Below are the code and all the weights of a small trained network. Each question names an input and a class and asks about switching units off, where a switched-off unit gives its printed mean instead of its output.

import numpy as np


def w(rows, s, z=0):
    codes = np.array(rows[::2]) - 128.0
    scale = np.full(codes.shape[1], s)
    scale[-1] = z or s
    return codes * scale


def norm(h):
    return h / np.sqrt((h * h).mean(-1, keepdims=True) + 1e-5)


def f(y):
    return y / 2 * (1 + np.tanh(0.7978845608 * (y + 0.044715 * y**3)))


def log_softmax(a):
    a = a - a.max(-1, keepdims=True)
    return a - np.log(np.exp(a).sum(-1, keepdims=True))


def net(x, mask):
    res = np.array(x, float).reshape(1, 4) / 4 @ E
    u = 0
    for l in range(4):
        y = f(norm(res) @ A[l][:, :-1].T + A[l][:, -1])
        res = res + np.where(mask[u : u + 4], y, B[l][:, -1]) @ B[l][:, :-1]
        u += 4
    return log_softmax(norm(res)[-1] @ U[:, :-1].T + U[:, -1])


A, B = {}, {}
E = w([
[215,124,130,133,198,2,36,123,136],'x0',
[14,155,181,176,11,77,90,127,80],'x1',
[168,183,156,122,137,66,115,59,33],'x2',
[146,251,213,62,156,133,95,165,156],'x3',
],0.0074)
A[0] = w([
[169,139,188,181,205,162,110,143,228,143],'L0N1',
[220,90,73,109,155,209,141,139,158,30],'L0N2',
[147,59,62,131,193,190,155,211,44,4],'L0N3',
[168,160,131,171,177,186,208,97,255,4],'L0N4',
],0.0072,0.0013)
B[0] = w([
[124,158,133,100,125,64,130,245,148,224],'L0N1',
[115,86,87,86,87,182,103,105,143,254],'L0N2',
[95,150,197,126,82,138,180,61,188,214],'L0N3',
[100,73,94,120,109,142,90,158,155,232],'L0N4',
],0.011,0.004)
A[1] = w([
[52,97,141,186,142,114,125,115,171,189],'L1N1',
[108,148,111,154,170,137,194,80,137,187],'L1N2',
[80,158,138,115,78,203,92,130,106,246],'L1N3',
[102,46,89,254,94,86,54,127,127,91],'L1N4',
],0.0089,0.0013)
B[1] = w([
[170,239,148,177,88,43,148,2,32,207],'L1N1',
[171,153,195,122,99,109,249,123,176,145],'L1N2',
[129,73,162,158,119,111,60,110,127,249],'L1N3',
[83,150,45,102,154,44,148,202,105,253],'L1N4',
],0.0072,0.0054)
A[2] = w([
[136,137,226,134,244,101,106,101,73,72],'L2N1',
[30,108,151,73,247,149,112,111,60,2],'L2N2',
[110,139,254,159,122,105,112,120,95,122],'L2N3',
[89,149,224,169,114,159,112,135,71,124],'L2N4',
],0.006,0.00093)
B[2] = w([
[178,64,101,88,149,164,195,113,159,194],'L2N1',
[130,226,35,161,107,129,95,88,174,106],'L2N2',
[198,94,152,117,114,221,90,139,143,252],'L2N3',
[160,137,8,216,58,180,81,133,84,238],'L2N4',
],0.011,0.0026)
A[3] = w([
[224,182,31,101,70,46,135,135,72,66],'L3N1',
[90,39,32,91,189,201,126,95,222,5],'L3N2',
[144,92,141,132,111,13,121,102,65,141],'L3N3',
[2,26,138,112,138,135,238,136,32,142],'L3N4',
],0.0068,0.0025)
B[3] = w([
[114,210,138,115,170,228,195,120,54,252],'L3N1',
[66,29,97,116,171,160,214,167,213,245],'L3N2',
[26,254,30,95,190,182,123,42,205,242],'L3N3',
[117,189,170,103,206,4,181,88,121,243],'L3N4',
],0.0069,0.0042)
U = w([
[43,248,66,140,166,40,122,102,59,145],'0',
[68,16,121,62,149,139,147,150,213,201],'1',
[235,179,121,53,215,144,130,87,134,74],'2',
[144,156,134,183,28,188,41,144,34,216],'3',
[154,162,201,98,164,39,44,255,178,81],'4',
[123,83,202,167,67,96,202,48,127,2],'5',
],0.0091,0.0016)

Each question gives the input, the list of numbers given to net, and the class t.
The units are the neurons (one row each of A and B). Each row of codes is followed by its name. A weight is (code - 128) times the scale printed after its matrix; where a second scale follows, it is the last column's (A, B and U).
mask holds one flag per neuron, layer by layer. A switched-off neuron (its flag False) gives its mean, the last column of its row in B, instead of its output. The means were averaged over made-up inputs and are rounded, as every weight is.
A unit's drop is (log p(t) with every unit on - log p(t) with that unit switched off) / (log p(t) with every unit on - log p(t) with every unit switched off).
The circuit of an input: a set's keep is (log p(t) with only the set's units on - log p(t) with every unit switched off) / (log p(t) with every unit on - log p(t) with every unit switched off). Starting from the 12 units with the biggest drops (on a tie, the unit counted first), units are removed one at a time, each time the one whose removal leaves the highest keep (on an exact tie, the one counted first), for as long as the keep stays at least 0.8.
circuit, biggest first: the units of the circuit, biggest drop first
unit that matters most: the unit with the biggest drop
k most important neurons: the k neurons with the biggest drops, biggest first
top k neurons in layer l: the k neurons of layer l with the biggest drops, biggest first
drop of u: that unit's drop, to one decimal
input [-4,-2,-4,-8], class 5: unit that matters most : L0N3
input [3,-8,-6,7], class 1: top 2 neurons in layer 0 : (L0N2 L0N4)
input [4,-3,0,-1], class 1: 3 most important neurons : (L1N1 L0N2 L3N2)
input [-6,-1,-5,-3], class 5: circuit, biggest first : (L0N3 L1N1 L3N4)
input [-6,-5,2,7], class 1: circuit, biggest first : (L0N4 L1N1)
input [-6,4,-8,-5], class 0: circuit, biggest first : (L3N4 L1N1)
input [-3,-3,8,-3], class 5: top 3 neurons in layer 1 : (L1N4 L1N2 L1N1)
input [1,0,-2,-4], class 0: 2 most important neurons : (L1N1 L3N3)
input [-3,8,-2,-3], class 0: circuit, biggest first : (L1N4 L3N4)
input [-5,-3,-2,8], class 4: 3 most important neurons : (L0N1 L2N1 L3N3)
input [-4,-1,-8,8], class 4: top 3 neurons in layer 0 : (L0N1 L0N2 L0N3)
input [-6,-5,2,-8], class 5: 2 most important neurons : (L0N3 L1N2)
input [-4,-1,-6,8], class 4: 2 most important neurons : (L0N1 L2N1)
input [1,0,7,6], class 2: circuit, biggest first : (L2N1)
input [4,3,2,5], class 2: 2 most important neurons : (L2N1 L0N4)
input [5,8,0,5], class 3: 2 most important neurons : (L2N3 L2N4)
input [-7,2,-1,-2], class 3: top 3 neurons in layer 1 : (L1N3 L1N4 L1N1)
input [-5,-4,7,-4], class 5: drop of L0N3 : 0.1
input [-8,-5,4,1], class 1: drop of L1N1 : 0.2
input [8,-8,-2,6], class 4: circuit, biggest first : (L0N1)
input [5,-6,-1,5], class 4: drop of L0N1 : 0.8
input [-1,4,6,2], class 3: drop of L0N4 : 0.0
input [-5,-8,7,-5], class 1: top 2 neurons in layer 3 : (L3N2 L3N1)
input [7,1,6,1], class 2: top 2 neurons in layer 1 : (L1N4 L1N1)
